Below is a small trained network, with its code and all its weights. Each question gives an input and a class and asks what happens when units are switched off, that is, made to give their printed mean instead of their output.

import numpy as np


def w(rows, s, z=0):
    codes = np.array(rows[::2]) - 128.0
    scale = np.full(codes.shape[1], s)
    scale[-1] = z or s
    return codes * scale


def norm(h):
    return h / np.sqrt((h * h).mean(-1, keepdims=True) + 1e-5)


def f(y):
    return y / 2 * (1 + np.tanh(0.7978845608 * (y + 0.044715 * y**3)))


def log_softmax(a):
    a = a - a.max(-1, keepdims=True)
    return a - np.log(np.exp(a).sum(-1, keepdims=True))


def net(x, mask):
    res = np.array(x, float).reshape(1, 7) / 4 @ E
    u = 0
    for l in range(2):
        y = f(norm(res) @ A[l][:, :-1].T + A[l][:, -1])
        res = res + np.where(mask[u : u + 10], y, B[l][:, -1]) @ B[l][:, :-1]
        u += 10
    return log_softmax(norm(res)[-1] @ U[:, :-1].T + U[:, -1])


A, B = {}, {}
E = w([
[128,131,130],'x0',
[131,111,119],'x1',
[6,104,114],'x2',
[127,126,126],'x3',
[127,131,131],'x4',
[128,128,126],'x5',
[111,81,255],'x6',
],0.0072)
A[0] = w([
[63,184,77,49],'L0N1',
[163,70,109,184],'L0N2',
[174,187,115,180],'L0N3',
[96,104,132,23],'L0N4',
[61,133,162,45],'L0N5',
[29,115,158,3],'L0N6',
[78,131,79,139],'L0N7',
[149,138,138,73],'L0N8',
[143,68,244,135],'L0N9',
[151,83,188,204],'L0N10',
],0.011,0.0043)
B[0] = w([
[87,255,156,155],'L0N1',
[153,129,129,160],'L0N2',
[210,47,121,185],'L0N3',
[96,136,109,117],'L0N4',
[131,71,76,147],'L0N5',
[178,58,129,168],'L0N6',
[176,163,75,165],'L0N7',
[140,115,105,120],'L0N8',
[148,207,225,254],'L0N9',
[59,152,178,215],'L0N10',
],0.0091,0.0065)
A[1] = w([
[99,192,130,121],'L1N1',
[45,52,207,124],'L1N2',
[35,39,233,152],'L1N3',
[123,233,102,100],'L1N4',
[106,41,159,189],'L1N5',
[49,153,2,54],'L1N6',
[213,82,108,86],'L1N7',
[160,160,230,104],'L1N8',
[133,163,153,1],'L1N9',
[92,172,91,113],'L1N10',
],0.012,0.0061)
B[1] = w([
[140,53,159,150],'L1N1',
[198,48,38,212],'L1N2',
[208,57,2,255],'L1N3',
[137,79,121,163],'L1N4',
[118,129,24,179],'L1N5',
[24,106,213,179],'L1N6',
[114,41,51,165],'L1N7',
[65,217,122,229],'L1N8',
[176,160,127,113],'L1N9',
[90,80,203,141],'L1N10',
],0.0095,0.0079)
U = w([
[171,80,60,245],'0',
[163,73,47,176],'1',
[5,82,176,67],'2',
[5,78,148,85],'3',
[161,197,175,136],'4',
[171,209,197,2],'5',
],0.015,0.0053)

Each question gives the input, the list of numbers given to net, and the class t.
The units are the neurons (one row each of A and B). Each row of codes is followed by its name. A weight is (code - 128) times the scale printed after its matrix; where a second scale follows, it is the last column's (A, B and U).
mask holds one flag per neuron, layer by layer. A switched-off neuron (its flag False) gives its mean, the last column of its row in B, instead of its output. The means were averaged over made-up inputs and are rounded, as every weight is.
A unit's drop is (log p(t) with every unit on - log p(t) with that unit switched off) / (log p(t) with every unit on - log p(t) with every unit switched off).
The circuit of an input: a set's keep is (log p(t) with only the set's units on - log p(t) with every unit switched off) / (log p(t) with every unit on - log p(t) with every unit switched off). Starting from the 12 units with the biggest drops (on a tie, the unit counted first), units are removed one at a time, each time the one whose removal leaves the highest keep (on an exact tie, the one counted first), for as long as the keep stays at least 0.8.
circuit, biggest first: the units of the circuit, biggest drop first
most important unit: the unit with the biggest drop
top k neurons: the k neurons with the biggest drops, biggest first
k most important neurons of layer l: the k neurons of layer l with the biggest drops, biggest first
drop of u: that unit's drop, to one decimal
input [7,2,2,6,0,-4,-4], class 3: most important unit => L0N9
input [5,2,0,8,-6,0,4], class 5: top 2 neurons => (L0N9 L1N8)
input [6,7,1,-8,5,6,-8], class 3: 3 most important neurons of layer 1 => (L1N6 L1N3 L1N2)
input [6,-1,1,-4,-4,-7,0], class 2: 4 most important neurons of layer 0 => (L0N3 L0N1 L0N5 L0N2)
input [7,4,0,-5,-8,-2,8], class 5: top 4 neurons => (L0N9 L1N8 L1N7 L0N3)
input [1,-5,4,4,-5,-6,0], class 2: 2 most important neurons of layer 0 => (L0N7 L0N1)
input [-6,-8,-4,5,-7,3,1], class 4: top 2 neurons => (L1N3 L1N2)
input [8,-6,5,1,4,-8,0], class 2: top 3 neurons => (L0N7 L0N1 L0N10)
input [-3,4,4,-2,-5,-5,0], class 3: 3 most important neurons of layer 0 => (L0N7 L0N3 L0N9)
input [5,1,2,4,-6,1,0], class 3: 2 most important neurons of layer 0 => (L0N3 L0N9)
input [-6,-8,3,-4,3,4,-2], class 2: top 2 neurons => (L0N9 L1N3)
input [-7,-7,-1,-4,4,-5,2], class 4: drop of L0N9 => 0.9
input [-6,5,-6,-7,-2,-1,8], class 5: drop of L0N9 => 1.0
input [4,-4,-2,2,-3,3,5], class 4: drop of L0N9 => 1.4
input [-1,-2,-5,1,-2,3,6], class 4: drop of L1N6 => 0.0
input [8,4,-3,-6,0,-5,6], class 5: circuit, biggest first => (L0N9)
